Here is a tiny trained network, its code and every weight. The questions are about switching its units off for an input and a target symbol, where a switched-off unit gives its printed mean instead of its output.

import numpy as np


def w(rows, s, z=0):
    codes = np.array(rows[::2]) - 128.0
    scale = np.full(codes.shape[1], s)
    scale[-1] = z or s
    return codes * scale


def f(y):
    return y / 2 * (1 + np.tanh(0.7978845608 * (y + 0.044715 * y**3)))


def softmax(a):
    e = np.exp(a - a.max(-1, keepdims=True))
    return e / e.sum(-1, keepdims=True)


def log_softmax(a):
    a = a - a.max(-1, keepdims=True)
    return a - np.log(np.exp(a).sum(-1, keepdims=True))


def net(x, mask):
    ids = ['ΓΘΞΠΦαδζμω'.index(c) for c in x.split()]
    T = len(ids)
    res = E[ids] + P[:T]
    r = res
    for j in range(2):
        rows = slice(2 * j, 2 * j + 2)
        q, k, v = (r @ M[0][rows].T for M in (Q, K, V))
        z = softmax(np.where(np.tri(T) > 0, q @ k.T / 2**0.5, -1e9)) @ v
        o = O[0][rows]
        res = res + np.where(mask[j], z, o[:, -1]) @ o[:, :-1]
    y = f(res @ A[0][:, :-1].T + A[0][:, -1])
    res = res + np.where(mask[2:6], y, B[0][:, -1]) @ B[0][:, :-1]
    return log_softmax(res[-1] @ U[:, :-1].T + U[:, -1])


Q, K, V, O, A, B = {}, {}, {}, {}, {}, {}
E = w([
[58,120,192,175,77,164],'Γ',
[153,181,83,101,127,167],'Θ',
[248,78,78,155,164,134],'Ξ',
[232,124,214,75,116,121],'Π',
[219,149,194,163,38,125],'Φ',
[118,176,88,202,104,129],'α',
[173,234,91,45,140,110],'δ',
[48,190,180,113,102,116],'ζ',
[160,67,161,186,105,173],'μ',
[137,192,224,61,94,103],'ω',
],0.011)
P = w([
[73,120,17,114,99,198],'0',
[140,160,116,165,72,1],'1',
[157,137,202,188,166,161],'2',
[173,157,109,157,86,31],'3',
[159,183,175,198,145,160],'4',
[185,78,146,133,129,84],'5',
[146,221,187,183,131,165],'6',
[158,96,155,138,96,115],'7',
[176,204,224,151,165,160],'8',
[190,85,136,127,109,135],'9',
[177,195,182,197,171,160],'10',
[170,76,135,86,123,185],'11',
],0.011)
Q[0] = w([
[149,69,28,29,70,79],'h1',
[107,65,62,154,35,67],'h1',
[163,254,200,226,206,211],'h2',
[42,103,89,101,64,111],'h2',
],0.0062)
K[0] = w([
[182,159,205,196,162,50],'h1',
[175,184,211,193,124,30],'h1',
[40,88,2,74,40,124],'h2',
[164,160,183,177,174,24],'h2',
],0.0078)
V[0] = w([
[96,24,147,43,138,220],'h1',
[210,100,40,65,242,170],'h1',
[229,159,189,8,56,5],'h2',
[254,116,137,244,29,135],'h2',
],0.0098)
O[0] = w([
[206,140,87,218,147,179,50],'h1',
[167,125,95,175,95,37,49],'h1',
[204,160,7,92,177,140,63],'h2',
[215,105,95,73,12,161,253],'h2',
],0.013,0.0044)
A[0] = w([
[92,143,114,183,183,59,42],'n1',
[102,203,31,58,137,151,25],'n2',
[194,54,25,35,62,197,9],'n3',
[88,165,113,169,255,175,179],'n4',
],0.0053,0.0011)
B[0] = w([
[179,153,107,147,181,33,136],'n1',
[94,136,129,167,8,121,160],'n2',
[56,95,169,75,230,73,253],'n3',
[183,204,136,172,254,92,154],'n4',
],0.0066,0.012)
U = w([
[63,89,152,71,128,64,191],'Γ',
[185,106,123,52,112,177,179],'Θ',
[118,128,125,171,138,56,120],'Ξ',
[254,148,31,148,119,195,176],'Π',
[175,118,122,157,88,182,118],'Φ',
[189,109,88,158,76,67,89],'α',
[132,131,110,144,200,12,1],'δ',
[169,190,99,136,202,184,140],'ζ',
[91,112,154,140,178,192,47],'μ',
[76,135,141,123,230,109,26],'ω',
],0.0083,0.0054)

Each question gives the input, a string of symbols that net reads in full, and the target symbol t.
The units are the heads (2 rows each of Q, K, V and O) and the neurons (one row each of A and B). Each row of codes is followed by its name. A weight is (code - 128) times the scale printed after its matrix; where a second scale follows, it is the last column's (O, A, B and U).
mask holds one flag per unit, heads first, then neurons. A switched-off unit (its flag False) gives its mean, the last column of its rows in O or B, instead of its output. The means were averaged over made-up inputs and are rounded, as every weight is.
A unit's drop is (log p(t) with every unit on - log p(t) with that unit switched off) / (log p(t) with every unit on - log p(t) with every unit switched off).
The circuit of an input: a set's keep is (log p(t) with only the set's units on - log p(t) with every unit switched off) / (log p(t) with every unit on - log p(t) with every unit switched off). Starting from all 6 units, units are removed one at a time, each time the one whose removal leaves the highest keep (on an exact tie, the one counted first), for as long as the keep stays at least 0.8.
units of the circuit, in order: the units of the circuit, biggest drop first
k most important neurons: the k neurons with the biggest drops, biggest first
heads that matter: for each layer, one digit per head in row order, 1 if its drop is at least 0.15 and else 0, layers parted by /
drop when u is switched off: that unit's drop, to one decimal
input Ξ Ξ Π, target α: most important neuron : n3
input δ Ξ ω δ ω Π ω Φ ω Φ Θ, target δ: heads that matter : 11
input Π Γ Ξ, target Π: units of the circuit, in order : h1; h2
input Φ ω ω Θ Ξ Φ ω δ Ξ Γ Ξ, target Θ: heads that matter : 01
input Π Ξ δ, target Π: heads that matter : 10
input Φ δ Π Φ δ ζ Θ, target Θ: units of the circuit, in order : h2; n3
input Θ α ζ Φ μ Θ δ α Π, target Ξ: heads that matter : 11
input ω δ ω Π Π μ ω μ ζ Θ Γ, target ζ: heads that matter : 01
input Γ δ Π ω Φ Ξ Θ α μ Φ ζ, target μ: units of the circuit, in order : h2; h1
input μ ω Π Γ μ Ξ α Π Ξ, target Φ: units of the circuit, in order : h2; h1; n3
input δ Θ Ξ Π ω ω α, target δ: units of the circuit, in order : h2; h1
input Ξ Γ α, target α: heads that matter : 10
input ω Φ Π α Φ Γ δ, target ζ: 2 most important neurons : n4; n3
input Γ ω ω, target μ: most important neuron : n3
input α Γ Ξ ω Φ α ζ Ξ ω Γ Φ, target Γ: heads that matter : 01
input Γ Π Π Π δ Φ μ Π δ, target μ: heads that matter : 11
input ζ Π Ξ μ μ ω μ δ ω Φ Γ, target ω: heads that matter : 01
input ζ Π ζ ω δ, target ω: heads that matter : 01
input Θ α Φ Ξ δ μ Θ μ Θ, target Ξ: heads that matter : 11
input Ξ μ μ α Π ζ α μ Ξ Π Θ, target α: heads that matter : 11
input ζ ω α δ Θ Π Φ, target ω: most important neuron : n4
input ω μ Π Ξ δ Γ Φ ω Π ω μ, target ζ: 2 most important neurons : n4; n3
input ζ α α Π Π Π Γ Ξ Π α Φ ζ, target Θ: drop when h2 is switched off : 0.4
input ω Φ δ μ α ζ δ Θ ζ, target ζ: drop when n3 is switched off : 0.2
